Below are the code and all the weights of a small trained network. Each question names an input and a class and asks about switching units off, where a switched-off unit gives its printed mean instead of its output.

import numpy as np


def w(rows, s, z=0):
    codes = np.array(rows[::2]) - 128.0
    scale = np.full(codes.shape[1], s)
    scale[-1] = z or s
    return codes * scale


def f(y):
    return np.maximum(y, 0)


def log_softmax(a):
    a = a - a.max(-1, keepdims=True)
    return a - np.log(np.exp(a).sum(-1, keepdims=True))


def net(x, mask):
    res = np.array(x, float).reshape(1, 7) / 4 @ E
    y = f(res @ A[0][:, :-1].T + A[0][:, -1])
    res = res + np.where(mask, y, B[0][:, -1]) @ B[0][:, :-1]
    return log_softmax(res[-1] @ U[:, :-1].T + U[:, -1])


A, B = {}, {}
E = w([
[7,181,168,119,27,107,160,24,161],'x0',
[43,7,213,131,95,11,70,207,110],'x1',
[254,120,236,157,121,80,42,48,158],'x2',
[128,126,128,129,128,128,129,129,134],'x3',
[127,129,129,125,132,128,127,127,126],'x4',
[127,130,129,127,128,128,127,128,130],'x5',
[127,128,128,128,131,129,129,128,127],'x6',
],0.0089)
A[0] = w([
[94,163,134,144,134,156,87,112,134,118],'n1',
[53,138,151,130,93,129,144,38,137,152],'n2',
[102,140,133,139,148,158,106,127,113,132],'n3',
[125,134,149,119,137,114,122,143,146,111],'n4',
[159,140,131,141,123,127,143,125,128,106],'n5',
[97,118,113,142,129,113,123,146,109,122],'n6',
[142,116,122,129,103,135,139,133,137,104],'n7',
[88,121,147,122,108,125,129,131,101,67],'n8',
[127,121,123,120,120,135,120,121,118,100],'n9',
[115,33,235,138,135,80,98,138,145,44],'n10',
[210,161,171,122,145,149,108,35,135,108],'n11',
[83,122,142,107,119,108,107,190,109,128],'n12',
[69,157,27,115,148,195,176,153,122,204],'n13',
[101,138,141,143,129,138,132,132,93,74],'n14',
[205,107,105,133,159,138,116,220,119,254],'n15',
[116,122,134,112,107,121,133,143,109,100],'n16',
[5,59,139,123,143,108,141,236,123,103],'n17',
[124,127,115,109,155,110,141,149,119,110],'n18',
[115,110,122,128,143,138,141,176,127,129],'n19',
[111,113,123,100,122,119,127,148,138,120],'n20',
[120,100,218,118,128,71,76,144,103,27],'n21',
[99,150,114,123,159,140,145,137,114,152],'n22',
[139,134,127,131,146,112,136,125,137,109],'n23',
[84,152,131,124,127,105,128,66,93,147],'n24',
[111,139,123,113,145,143,137,128,103,138],'n25',
[85,116,141,133,139,125,118,144,111,113],'n26',
[140,127,128,126,124,130,142,130,118,103],'n27',
[97,144,130,129,92,120,130,95,143,139],'n28',
],0.017,0.0084)
B[0] = w([
[159,159,152,145,123,108,118,137,163,144],'n1',
[96,182,153,108,36,80,142,90,150,200],'n2',
[138,112,138,123,102,144,160,147,131,139],'n3',
[135,140,128,133,128,131,124,134,119,138],'n4',
[125,113,139,136,159,153,159,72,107,145],'n5',
[102,92,157,125,143,142,144,111,137,152],'n6',
[135,132,125,128,132,127,133,120,126,128],'n7',
[68,81,127,139,93,171,122,104,121,148],'n8',
[124,126,139,140,133,129,148,122,137,128],'n9',
[115,229,99,147,85,183,163,207,80,208],'n10',
[207,62,128,109,163,132,114,10,190,215],'n11',
[105,100,164,123,167,55,122,142,128,174],'n12',
[133,230,103,159,76,188,149,203,70,252],'n13',
[103,127,111,130,112,150,125,114,150,134],'n14',
[172,61,108,127,214,202,124,207,119,244],'n15',
[92,107,135,119,133,149,153,99,119,140],'n16',
[95,3,145,102,166,60,87,96,179,229],'n17',
[134,145,137,116,156,83,130,145,137,148],'n18',
[154,187,128,113,196,35,136,146,153,163],'n19',
[107,99,139,140,146,124,134,106,117,146],'n20',
[142,222,104,144,100,171,150,163,91,188],'n21',
[104,162,114,132,123,159,134,144,116,165],'n22',
[153,116,151,145,124,127,114,117,106,134],'n23',
[103,131,117,146,88,121,139,74,120,167],'n24',
[131,138,140,138,118,141,146,148,125,151],'n25',
[74,80,124,143,120,147,146,106,120,152],'n26',
[138,121,125,118,121,126,119,131,113,131],'n27',
[117,168,123,140,96,93,93,105,128,165],'n28',
],0.029,0.024)
U = w([
[158,161,74,156,159,189,162,193,48,245],'0',
[106,223,122,150,47,130,166,106,73,215],'1',
[108,41,126,96,199,93,112,164,132,92],'2',
[50,92,169,96,87,50,118,72,149,2],'3',
[195,58,103,101,191,178,102,83,151,72],'4',
[154,133,155,86,85,105,99,2,183,52],'5',
],0.0066,0.0027)

Each question gives the input, the list of numbers given to net, and the class t.
The units are the neurons (one row each of A and B). Each row of codes is followed by its name. A weight is (code - 128) times the scale printed after its matrix; where a second scale follows, it is the last column's (A, B and U).
mask holds one flag per neuron, in row order. A switched-off neuron (its flag False) gives its mean, the last column of its row in B, instead of its output. The means were averaged over made-up inputs and are rounded, as every weight is.
A unit's drop is (log p(t) with every unit on - log p(t) with that unit switched off) / (log p(t) with every unit on - log p(t) with every unit switched off).
The circuit of an input: a set's keep is (log p(t) with only the set's units on - log p(t) with every unit switched off) / (log p(t) with every unit on - log p(t) with every unit switched off). Starting from the 12 units with the biggest drops (on a tie, the unit counted first), units are removed one at a time, each time the one whose removal leaves the highest keep (on an exact tie, the one counted first), for as long as the keep stays at least 0.8.
units of the circuit, in order: the units of the circuit, biggest drop first
top k neurons: the k neurons with the biggest drops, biggest first
drop when u is switched off: that unit's drop, to one decimal
input [0,2,0,-4,-4,7,-7], class 2: units of the circuit, in order	(n13)
input [2,-8,0,-6,7,7,-4], class 1: top 3 neurons	(n13; n17; n15)
input [2,4,0,-8,4,-3,-3], class 3: units of the circuit, in order	(n17; n15)
input [2,3,0,4,0,8,5], class 3: units of the circuit, in order	(n13; n15)
input [-1,8,0,3,6,0,6], class 2: top 2 neurons	(n17; n13)
input [6,1,5,1,-1,5,4], class 1: top 2 neurons	(n17; n10)
input [6,-6,1,3,6,7,-4], class 5: top 2 neurons	(n11; n10)
input [2,-8,3,-2,-1,-4,-8], class 5: top 2 neurons	(n15; n11)
input [-3,-8,1,-5,8,6,-6], class 4: top 2 neurons	(n11; n10)
input [4,1,-8,-8,-7,8,2], class 3: top 2 neurons	(n17; n10)
input [-5,-1,2,-5,4,-7,1], class 4: drop when n13 is switched off	0.4
input [1,-7,5,-6,7,-2,3], class 5: drop when n15 is switched off	0.6
input [-7,-8,2,8,6,6,-8], class 4: drop when n11 is switched off	0.6
input [-1,8,-2,-6,3,-8,8], class 2: units of the circuit, in order	(n17)
